Below is a small trained network, with its code and all its weights. Each question gives an input and a class and asks what happens when units are switched off, that is, made to give their printed mean instead of their output.

import numpy as np


def w(rows, s, z=0):
    codes = np.array(rows[::2]) - 128.0
    scale = np.full(codes.shape[1], s)
    scale[-1] = z or s
    return codes * scale


def f(y):
    return np.maximum(y, 0)


def log_softmax(a):
    a = a - a.max(-1, keepdims=True)
    return a - np.log(np.exp(a).sum(-1, keepdims=True))


def net(x, mask):
    res = np.array(x, float).reshape(1, 7) / 4 @ E
    y = f(res @ A[0][:, :-1].T + A[0][:, -1])
    res = res + np.where(mask, y, B[0][:, -1]) @ B[0][:, :-1]
    return log_softmax(res[-1] @ U[:, :-1].T + U[:, -1])


A, B = {}, {}
E = w([
[117,152,130,89,185,112,63,2,133,152,177,73],'x0',
[97,153,129,160,237,204,177,89,105,216,250,75],'x1',
[112,135,153,223,148,99,121,92,114,70,234,150],'x2',
[22,162,29,28,155,109,174,126,128,164,89,210],'x3',
[192,145,239,74,45,97,37,149,103,8,59,58],'x4',
[123,145,62,86,119,91,152,155,143,144,193,212],'x5',
[11,192,87,55,147,218,205,198,169,141,137,83],'x6',
],0.009)
A[0] = w([
[157,155,155,146,123,165,68,37,92,101,102,146,38],'neuron 0',
[150,65,120,240,182,62,85,41,124,154,187,139,125],'neuron 1',
[117,168,143,116,154,222,198,105,173,195,181,170,27],'neuron 2',
[169,182,178,102,141,202,131,80,172,176,200,91,6],'neuron 3',
[182,85,141,157,139,209,172,135,180,193,118,133,2],'neuron 4',
[168,82,235,211,98,84,45,183,104,13,60,54,57],'neuron 5',
[209,81,142,252,131,82,24,224,35,33,79,109,37],'neuron 6',
[178,123,208,121,65,138,62,126,113,43,52,47,102],'neuron 7',
[85,163,74,137,103,98,114,82,119,158,173,203,111],'neuron 8',
[147,122,183,100,164,186,116,96,71,142,200,58,139],'neuron 9',
[100,93,102,190,49,53,145,237,117,99,130,202,153],'neuron 10',
[51,125,64,116,148,219,124,138,158,164,39,145,118],'neuron 11',
[115,149,78,94,139,68,155,103,124,116,178,186,70],'neuron 12',
[151,137,80,1,154,210,79,132,133,220,87,118,83],'neuron 13',
[130,51,54,209,104,126,108,179,194,98,86,177,34],'neuron 14',
],0.011,0.0055)
B[0] = w([
[166,56,117,171,58,79,184,177,128,175,84,132,170],'neuron 0',
[216,59,172,123,19,138,176,210,169,129,74,114,220],'neuron 1',
[133,90,123,145,131,121,172,118,178,168,130,97,185],'neuron 2',
[139,89,74,118,53,175,198,138,134,192,144,100,168],'neuron 3',
[174,99,119,34,83,170,129,55,180,197,61,159,151],'neuron 4',
[166,97,70,46,57,161,189,5,146,218,102,134,255],'neuron 5',
[221,52,86,112,58,84,248,99,78,199,81,121,235],'neuron 6',
[177,49,121,59,63,125,71,111,195,129,50,184,235],'neuron 7',
[152,106,96,89,92,127,209,149,145,151,74,120,177],'neuron 8',
[137,73,63,153,131,150,206,157,88,179,154,65,185],'neuron 9',
[195,163,141,101,83,204,155,117,183,147,200,87,195],'neuron 10',
[109,152,121,217,128,48,154,132,96,91,70,199,187],'neuron 11',
[175,80,101,80,84,193,163,53,154,176,73,69,169],'neuron 12',
[124,91,105,109,140,87,119,169,115,97,36,134,180],'neuron 13',
[149,57,85,157,86,107,227,162,118,147,178,98,163],'neuron 14',
],0.011,0.028)
U = w([
[42,150,70,54,147,127,180,118,118,155,31,171,3],'0',
[254,88,138,50,89,147,158,153,173,93,71,152,251],'1',
[112,122,58,191,137,145,238,153,101,179,243,112,22],'2',
],0.0071,0.0031)

Each question gives the input, the list of numbers given to net, and the class t.
The units are the neurons (one row each of A and B). Each row of codes is followed by its name. A weight is (code - 128) times the scale printed after its matrix; where a second scale follows, it is the last column's (A, B and U).
mask holds one flag per neuron, in row order. A switched-off neuron (its flag False) gives its mean, the last column of its row in B, instead of its output. The means were averaged over made-up inputs and are rounded, as every weight is.
A unit's drop is (log p(t) with every unit on - log p(t) with that unit switched off) / (log p(t) with every unit on - log p(t) with every unit switched off).
The circuit of an input: a set's keep is (log p(t) with only the set's units on - log p(t) with every unit switched off) / (log p(t) with every unit on - log p(t) with every unit switched off). Starting from the 12 units with the biggest drops (on a tie, the unit counted first), units are removed one at a time, each time the one whose removal leaves the highest keep (on an exact tie, the one counted first), for as long as the keep stays at least 0.8.
units of the circuit, in order: the units of the circuit, biggest drop first
k most important neurons: the k neurons with the biggest drops, biggest first
drop when u is switched off: that unit's drop, to one decimal
input [7,5,4,4,-2,0,4], class 2: units of the circuit, in order -> [neuron 7]
input [-6,5,7,3,7,7,5], class 2: units of the circuit, in order -> [neuron 7; neuron 1]
input [-3,-8,-6,6,-4,-1,6], class 0: units of the circuit, in order -> [neuron 11; neuron 1]
input [-4,-7,-1,8,-6,3,7], class 0: 3 most important neurons -> [neuron 11; neuron 1; neuron 7]
input [-6,6,-2,-3,0,-2,0], class 2: 2 most important neurons -> [neuron 7; neuron 1]
input [-2,6,0,7,-2,7,0], class 0: 2 most important neurons -> [neuron 1; neuron 7]
input [8,8,6,-2,-4,6,2], class 2: 2 most important neurons -> [neuron 9; neuron 7]
input [-7,-2,3,8,-3,-7,8], class 0: 2 most important neurons -> [neuron 11; neuron 9]
input [-2,-4,1,8,-6,-4,-3], class 2: 4 most important neurons -> [neuron 7; neuron 1; neuron 14; neuron 5]
input [2,7,-7,-3,0,-8,5], class 2: 2 most important neurons -> [neuron 9; neuron 7]
input [-3,3,8,7,0,2,4], class 2: drop when neuron 12 is switched off -> 0.0
input [8,-5,-4,8,-3,7,0], class 0: drop when neuron 1 is switched off -> 0.1
input [-2,2,-3,-6,-3,-2,3], class 2: drop when neuron 7 is switched off -> 0.5
